Here is a tiny trained network, its code and every weight. The questions are about switching its units off for an input and a class, where a switched-off unit gives its printed mean instead of its output.

import numpy as np


def w(rows, s, z=0):
    codes = np.array(rows[::2]) - 128.0
    scale = np.full(codes.shape[1], s)
    scale[-1] = z or s
    return codes * scale


def f(y):
    return y / 2 * (1 + np.tanh(0.7978845608 * (y + 0.044715 * y**3)))


def log_softmax(a):
    a = a - a.max(-1, keepdims=True)
    return a - np.log(np.exp(a).sum(-1, keepdims=True))


def net(x, mask):
    res = np.array(x, float).reshape(1, 3) / 4 @ E
    y = f(res @ A[0][:, :-1].T + A[0][:, -1])
    res = res + np.where(mask, y, B[0][:, -1]) @ B[0][:, :-1]
    return log_softmax(res[-1] @ U[:, :-1].T + U[:, -1])


A, B = {}, {}
E = w([
[89,110,151,70,101,181,221],'x0',
[139,115,167,140,170,7,154],'x1',
[47,182,163,174,148,131,113],'x2',
],0.014)
A[0] = w([
[106,167,135,154,163,174,99,147],'neuron 1',
[88,118,123,109,112,124,170,132],'neuron 2',
[72,123,162,143,148,115,97,162],'neuron 3',
[90,154,126,170,110,168,84,228],'neuron 4',
[99,132,195,149,204,118,179,177],'neuron 5',
[105,161,167,175,142,80,107,253],'neuron 6',
[150,97,151,138,171,69,128,128],'neuron 7',
[42,145,171,107,121,146,162,189],'neuron 8',
[158,99,72,101,122,82,120,116],'neuron 9',
[135,101,116,52,101,204,153,182],'neuron 10',
[133,145,35,134,141,122,10,209],'neuron 11',
[150,99,44,70,89,140,187,187],'neuron 12',
],0.013,0.0042)
B[0] = w([
[118,143,106,214,109,150,90,178],'neuron 1',
[41,97,95,76,51,100,161,168],'neuron 2',
[70,173,152,118,106,143,102,167],'neuron 3',
[125,160,82,200,80,126,119,201],'neuron 4',
[42,192,236,48,149,111,132,187],'neuron 5',
[86,159,194,163,126,90,97,207],'neuron 6',
[114,115,176,122,254,170,78,205],'neuron 7',
[83,162,98,92,41,132,191,200],'neuron 8',
[250,118,115,152,197,210,118,187],'neuron 9',
[117,75,76,159,96,32,98,248],'neuron 10',
[121,10,58,205,85,25,39,248],'neuron 11',
[231,80,95,134,86,38,78,237],'neuron 12',
],0.0078,0.014)
U = w([
[129,133,118,99,141,181,110,47],'0',
[227,105,137,52,184,136,146,170],'1',
[89,130,218,83,189,57,96,148],'2',
[80,200,148,157,71,193,135,159],'3',
[97,115,152,2,76,102,239,112],'4',
[154,64,61,181,54,42,40,203],'5',
[148,106,166,165,216,126,111,47],'6',
[136,134,117,138,145,139,156,4],'7',
],0.0083,0.0033)

Each question gives the input, the list of numbers given to net, and the class t.
The units are the neurons (one row each of A and B). Each row of codes is followed by its name. A weight is (code - 128) times the scale printed after its matrix; where a second scale follows, it is the last column's (A, B and U).
mask holds one flag per neuron, in row order. A switched-off neuron (its flag False) gives its mean, the last column of its row in B, instead of its output. The means were averaged over made-up inputs and are rounded, as every weight is.
A unit's drop is (log p(t) with every unit on - log p(t) with that unit switched off) / (log p(t) with every unit on - log p(t) with every unit switched off).
The circuit of an input: a set's keep is (log p(t) with only the set's units on - log p(t) with every unit switched off) / (log p(t) with every unit on - log p(t) with every unit switched off). Starting from all 12 units, units are removed one at a time, each time the one whose removal leaves the highest keep (on an exact tie, the one counted first), for as long as the keep stays at least 0.8.
units of the circuit, in order: the units of the circuit, biggest drop first
top k neurons: the k neurons with the biggest drops, biggest first
drop of u: that unit's drop, to one decimal
input [7,-2,7], class 4: units of the circuit, in order : [neuron 8]
input [-1,7,-5], class 1: units of the circuit, in order : [neuron 9; neuron 11]
input [-3,0,8], class 3: top 2 neurons : [neuron 12; neuron 10]
input [-7,4,6], class 2: units of the circuit, in order : [neuron 5; neuron 6]
input [5,7,7], class 2: top 3 neurons : [neuron 6; neuron 5; neuron 7]
input [1,-1,1], class 3: top 2 neurons : [neuron 11; neuron 12]
input [7,-2,1], class 4: top 2 neurons : [neuron 11; neuron 8]
input [1,2,-4], class 1: drop of neuron 4 : 0.1
input [1,3,-2], class 1: drop of neuron 11 : 0.2
input [5,-1,2], class 4: drop of neuron 11 : 0.2
input [0,2,-3], class 1: top 2 neurons : [neuron 11; neuron 10]
